Each row has two labels, one from each of two sets.
[-12  -1  12   0  15 -32  19  -3  -3   2  19  -2 -11  11 -14  -2  -6  -6
  -4   3 -11   8  -8  10   0  10  16  -9 -11  13  12  17   3  28 -14  -4
  18   0  12  -9  -9 -11  -1   8   9 -12 -17  12  24  -2  -1  -3   5 -12
  12  -3  -6 -18   3  15 -21   4  -9]
(53), E
[-10  -1   7  -4   6  -9  11  -6   9  -4  15  -6   1   5  -4  -3  -8  -2
   0  10   7  -6  -7   1  -7   2  12 -12  -8  13   6  13  -6  11 -18   1
  10   3  -4  -7 -17  -7  -1   3   8 -11  -2  12  17  -8 -13  -2   1 -15
   4  -2 -12 -13  -2   9 -12  -1  -6]
(53), E
[  5  -6  11  -3  30 -17  16  27  -4   8  11 -13   4  17  -1   3  -2   3
   1 -13  -5  36 -12  18   4  12   3 -23  15  -3   3 -29   2  18  -1 -19
  13  -2  -1  17 -12 -11   8  -7   9  -3  -5 -18  17  13 -16  -7   3   7
  11  -7 -19  -2  10  20 -18   1   7]
(49), K
[ -1 -10   6 -13  38  22  -3  13  11   7  -9   1  27  21 -17  -3  -2  20
   4 -13  -6   9   4   6  12   5  -2 -18  10 -14   3 -45   1   7  14  -7
  -9  -5 -17   8  11  -9   4 -17   2   1  -7 -10   2  16  -8  -4   7   8
   8  -4 -13  -3  15  37   4  -3 -17]
(53), Z
[  2 -11  10   1  23  -5  18  32   2   2  14 -14 -11   8  -7  -1  -3  -5
   9  -5   3  15 -16   0   9  12  13 -33  -5  -4  -5  12  -4   0  -9 -13
  12  -7   7  11   1  -8   8  -7  14  -3  -4  -7  17  16  -1  -2  -1   7
  22   6 -17  -8   9  24 -34   8   3]
(53), K
[ -1  -6   0 -12   7 -15   5  -3   2  -2  14  -9  -3  21 -12  -6 -10  -4
   5  14  -6   6   5   9   8   0  28  -8 -11   7  -1  26  -8  13 -23   5
  11   0 -13 -12 -14   2   3   7   0 -10  -4  -2  13   0   5  -4   0  -2
  14  -6 -10  -7  -6  14 -11  12  -2]
(53), E
[-12  -4   5   5  12 -34  15   1  -5  -4   8  -1 -21   3  -1   2  -3  -6
 -10  24  -9   2 -14 -10  -3  18  10 -17  -7  13   5  10  -6  16  -8  -3
  13   2   9   1 -19  -8   6   5   4  -4  -2  14  25  -3  -5   0   8 -12
  23  -3   8 -10  -5  12 -23   5  -1]
(53), E
[ 10  -9   4   1  21   4   4  18  -1   3  13  -6  -2  13 -10  -2   4   1
  20  -1  -5  28  -2   4   6   9  11 -26  15 -13  -8 -25  -8   5   2   1
   8  -4  -3  14 -15  -9   4   5  11  -2   3 -16   1  16 -10  -7   3  13
  23  -7  -6   4  15  13 -22   8  -9]
(53), K
[  5  13   7   7  15  16   8  28  -1  10  -1  -3 -11  14 -19   4  -9  -1
   9 -10   0  27 -11  10   4  11  -2 -16  15  -6  -4 -29   2  12   3 -30
   3  13  -5  11   3  -4   3  -6  12   9   7 -12   3   4  -7   0   0   3
  15  -4 -20  -3   8   1  -7   1  -3]
(53), K
[-23  24   0   3  -2 -22   1 -12  -8   9  22  22  -8   8 -10 -17  -8 -22
  11   5 -25   7 -20  10   4  27   5   9  -4   8   8   3  -9  35 -13  -3
   7 -13   9  -9 -16  -5   8  14  -1 -11   6   7  16 -24 -15  -1  -5  -9
  22   6  13  -3  -8 -10  -6   1  -9]
(53), E
[  5  -4   1  -7  13 -31  13 -16 -15  -4  21  12 -14  13  11  -9  -3 -16
 -10   3 -12  14  20  13   1  10  19  -6   2   9   4  10   1  20 -21  -2
  18   3   8  -5 -20  -5   2   2   8   0  -1  -6  19   2  -3  -5   1  -6
  11   3 -12   2  -6   1 -13  11  13]
(49), E
[  6  -9   4  10  22 -12   8  20   0  13   8   0  -1  11  -7  -8  -1  -7
   7  -5 -21  15 -21  14   6  15   4  -8  12  -3  -2 -26 -17  24   4  -6
   8 -18   4  11 -13  -6   7   1   7  -1 -37 -11  16  -2 -15  -9   1  -1
  33  -6  -3  10   8  17 -11   2 -12]
(49), K
[-21  23   3 -19  18   5   6 -24   5  -6   0  -7 -12  16  -6   1 -31  19
   2   0 -10  10 -10   7  -3  15  11 -21  -3  12   2  10   2   8 -19  -9
   9   5 -24 -14  -3  -2   3   1  -3  23  -8  10   6   8 -17   7   4  -7
  -1 -12 -14 -10  -4  -7  -3  -4 -17]
(53), Y
[ -2  10   8  -4  21 -15  12  15  -8   2   5 -18 -24   8   0  -7  -9   3
   0  -5  -9  32 -10  16  -5  20  -6 -16   8  -6   0 -23   0  23  -5 -20
  10   2   4   6  -2   1   2  -4  10  16  -1  -1  11   4 -10   4   4  -2
  23  -1 -19   5   8   4  -6  -1  -2]
(49), K
[-11  -7   6  -3 -19 -11  19  -5   1   1  26   8 -28   2 -14  -5   1 -12
  11  22  -4   0 -14  10  16  19  16 -12 -20  18   0  22  -3   9 -26   7
   8  -8   8  -9  -2  -1  11   6  -2  -3  -1  -2  19  -5 -10  -3  -8  -3
  12   5   2   2  -9  11 -26  11  -6]
(53), E
[ 19 -27   9   0  14  -5   3  12   8   5   1   5   0  12   0  -2   3 -14
  -2  -7  -5  11  -2  13   6   8   0   3  -1  -6  -6 -13 -15  10   7  -6
   1 -10   2   8   7  10  12  -2  10  -2  11 -16   8  -4  18  -2   1   9
  11  -2  -6  14   3  25  -1  10   9]
(49), K
[-15   2   0  -4  13 -22  23   3  -3  -3  19  -4 -21   9 -17  -2 -10 -12
  -4   7   0   7 -10 -10   5  11  18 -11  -9  13   0  20   4   8 -26  -4
  15   1   4  -6 -13  -7   5  16   3 -11  -3   8  22   2  -6  -4  -2 -10
  11   5  -6  -5  -8   5 -20   8   5]
(49), E
[ -6  -4   5  -7  30  11  -1  10  10   6  10  -1  12  23 -11  -2  -2  -4
  16 -14 -10  16  -1   5  21   0   7 -15   3  -4   5  -5   3   0   8  -2
   4  -8  -8   4   6  -4   9  -5  -1   3  -1 -14   6  20  -2  -6   0  10
  -4  -5  -6   5   3  37  -9   7  -6]
(53), K
[  0 -13  14  -7  32   1  13  34   6   5   5 -14  -2  22 -15   1   2  -3
   9 -11  -5  20 -11  15  22  13   4 -26  -8   2  -1 -17   5   1   4  -8
  15 -15   5  11   6  -9  15  -6  12   4   0 -19  15  14  -3  -9  -1  19
  13   1 -18   5   4  43 -22  10 -12]
(53), K
[-22   2   9  -7  21 -26  15  -8  -5  -3  17 -15 -10  13  -5  -4  -5   1
  -3   1 -11   2   2   0   9   2  10  -9  -7  20   5  17  -7   5 -18  -6
  18  -3  17  -2 -13 -19   7   4  33  -3  -4   5  21   5 -18  -1  12 -12
   3   1  -4 -13  -2  17 -20   2  -9]
(53), E
[  0   3  11   8  16  -8   2   0  -6   1  -7  -7  -5  12  17   4   0   3
   8  -1   3  10 -12   2  15  20  -2 -22   5   4   0 -17   4  -6  -9  -3
   7  -6  20   4   7  -9   6  -8   6  12  -8  -6   7  15 -15   4  -8   2
   2   5   4   0  -1  17 -28  -1  -1]
(53), Q
[-13   9  11  -7  42  -9  11  27   0   0   2 -13   3  30 -13   6 -11   9
  20  -2 -10  38 -12   6   9  16   7 -31   5  -2  -4 -29  -2   9  -5  -8
   4  -3  -4  17  -3 -16   4   4   4   5  -7  -9  14  20 -19  -5   5   2
   7  -9 -17  -7   6  34 -22   0   0]
(53), K
[-12 -19   5 -10   5 -31   4  14  -5 -12  15   3  15  12   0 -14   7   5
  -9   1  -6  -7  10  -4   4 -10  21  -2  -5   8   3  34   5  -4 -17  15
  20   7  10  -6 -23 -16   2   4  -7  20 -20   6  18  10 -10  -3   1  -6
  -9  -4   7 -12  -4  24 -16   1   8]
(53), E
[ -7  -2   6  -6   4 -10  19   0   0  -3  15   1 -25  -2 -11   0 -12 -13
   0  20  -1   3  -5   4   2   6  24 -18 -16  15   3  33  -2   8 -31  -3
  19  -1  -3  -6 -11  -1  -2  12  -5 -14   1   5  14  -1  -2 -10   2  -8
  15   5  -7 -14 -14  -2 -24  13  -3]
(53), E
